Below is a small trained network, with its code and all its weights. Each question gives an input and a class and asks what happens when units are switched off, that is, made to give their printed mean instead of their output.

import numpy as np


def w(rows, s, z=0):
    codes = np.array(rows[::2]) - 128.0
    scale = np.full(codes.shape[1], s)
    scale[-1] = z or s
    return codes * scale


def f(y):
    return y / 2 * (1 + np.tanh(0.7978845608 * (y + 0.044715 * y**3)))


def log_softmax(a):
    a = a - a.max(-1, keepdims=True)
    return a - np.log(np.exp(a).sum(-1, keepdims=True))


def net(x, mask):
    res = np.array(x, float).reshape(1, 4) / 4 @ E
    y = f(res @ A[0][:, :-1].T + A[0][:, -1])
    res = res + np.where(mask, y, B[0][:, -1]) @ B[0][:, :-1]
    return log_softmax(res[-1] @ U[:, :-1].T + U[:, -1])


A, B = {}, {}
E = w([
[196,38,47],'x0',
[124,44,202],'x1',
[255,152,150],'x2',
[128,128,127],'x3',
],0.011)
A[0] = w([
[149,127,107,122],'N0',
[61,128,221,197],'N1',
[117,125,30,141],'N2',
[105,136,195,128],'N3',
[160,141,137,157],'N4',
[182,130,177,217],'N5',
[89,130,89,108],'N6',
[125,209,156,168],'N7',
[125,116,113,239],'N8',
[142,103,129,164],'N9',
[56,118,122,174],'N10',
[190,111,113,19],'N11',
[96,217,130,202],'N12',
[43,60,149,141],'N13',
[202,164,195,137],'N14',
[115,116,213,90],'N15',
[166,122,176,156],'N16',
[189,154,98,214],'N17',
[145,7,146,26],'N18',
[149,133,242,99],'N19',
[116,174,113,170],'N20',
[102,108,76,81],'N21',
[107,90,53,254],'N22',
[190,159,129,127],'N23',
],0.017,0.0029)
B[0] = w([
[143,111,101,146],'N0',
[152,173,44,247],'N1',
[47,117,61,216],'N2',
[135,114,83,188],'N3',
[165,102,123,151],'N4',
[141,68,151,189],'N5',
[84,142,150,173],'N6',
[164,111,229,196],'N7',
[116,141,119,154],'N8',
[132,134,132,151],'N9',
[120,221,118,211],'N10',
[197,100,108,176],'N11',
[134,203,208,214],'N12',
[189,221,72,241],'N13',
[152,37,176,203],'N14',
[89,88,56,193],'N15',
[125,73,155,172],'N16',
[201,76,78,193],'N17',
[137,223,253,233],'N18',
[79,9,101,212],'N19',
[134,136,169,167],'N20',
[72,108,135,174],'N21',
[52,136,100,223],'N22',
[216,110,121,178],'N23',
],0.022,0.013)
U = w([
[98,208,222,251],'0',
[244,116,15,158],'1',
[208,105,246,128],'2',
[76,1,112,23],'3',
[4,84,74,51],'4',
],0.0088,0.0022)

Each question gives the input, the list of numbers given to net, and the class t.
The units are the neurons (one row each of A and B). Each row of codes is followed by its name. A weight is (code - 128) times the scale printed after its matrix; where a second scale follows, it is the last column's (A, B and U).
mask holds one flag per neuron, in row order. A switched-off neuron (its flag False) gives its mean, the last column of its row in B, instead of its output. The means were averaged over made-up inputs and are rounded, as every weight is.
A unit's drop is (log p(t) with every unit on - log p(t) with that unit switched off) / (log p(t) with every unit on - log p(t) with every unit switched off).
The circuit of an input: a set's keep is (log p(t) with only the set's units on - log p(t) with every unit switched off) / (log p(t) with every unit on - log p(t) with every unit switched off). Starting from the 12 units with the biggest drops (on a tie, the unit counted first), units are removed one at a time, each time the one whose removal leaves the highest keep (on an exact tie, the one counted first), for as long as the keep stays at least 0.8.
circuit, biggest first: the units of the circuit, biggest drop first
k most important neurons: the k neurons with the biggest drops, biggest first
drop of u: that unit's drop, to one decimal
input [-7,3,6,5], class 3: circuit, biggest first	(N19)
input [6,0,-5,-1], class 4: 4 most important neurons	(N2 N22 N12 N7)
input [1,1,-5,4], class 0: 4 most important neurons	(N19 N17 N15 N13)
input [6,0,-3,-4], class 4: 3 most important neurons	(N2 N12 N22)
input [0,-7,-4,-5], class 0: 2 most important neurons	(N12 N19)
input [-6,1,-5,-6], class 1: 2 most important neurons	(N1 N18)
input [-4,0,2,-1], class 2: 4 most important neurons	(N2 N7 N22 N12)
input [0,-5,2,-4], class 2: 3 most important neurons	(N1 N13 N15)
input [0,8,1,-2], class 3: 3 most important neurons	(N19 N15 N12)
input [-3,8,0,-1], class 1: 2 most important neurons	(N1 N13)
input [8,5,1,-1], class 2: 2 most important neurons	(N18 N11)
input [5,1,-2,6], class 0: 3 most important neurons	(N18 N19 N15)
input [2,8,5,-3], class 2: drop of N18	9.8
input [8,2,-6,7], class 0: circuit, biggest first	(N18)
input [2,7,-6,8], class 0: drop of N21	0.0
input [7,0,0,3], class 4: drop of N13	0.3
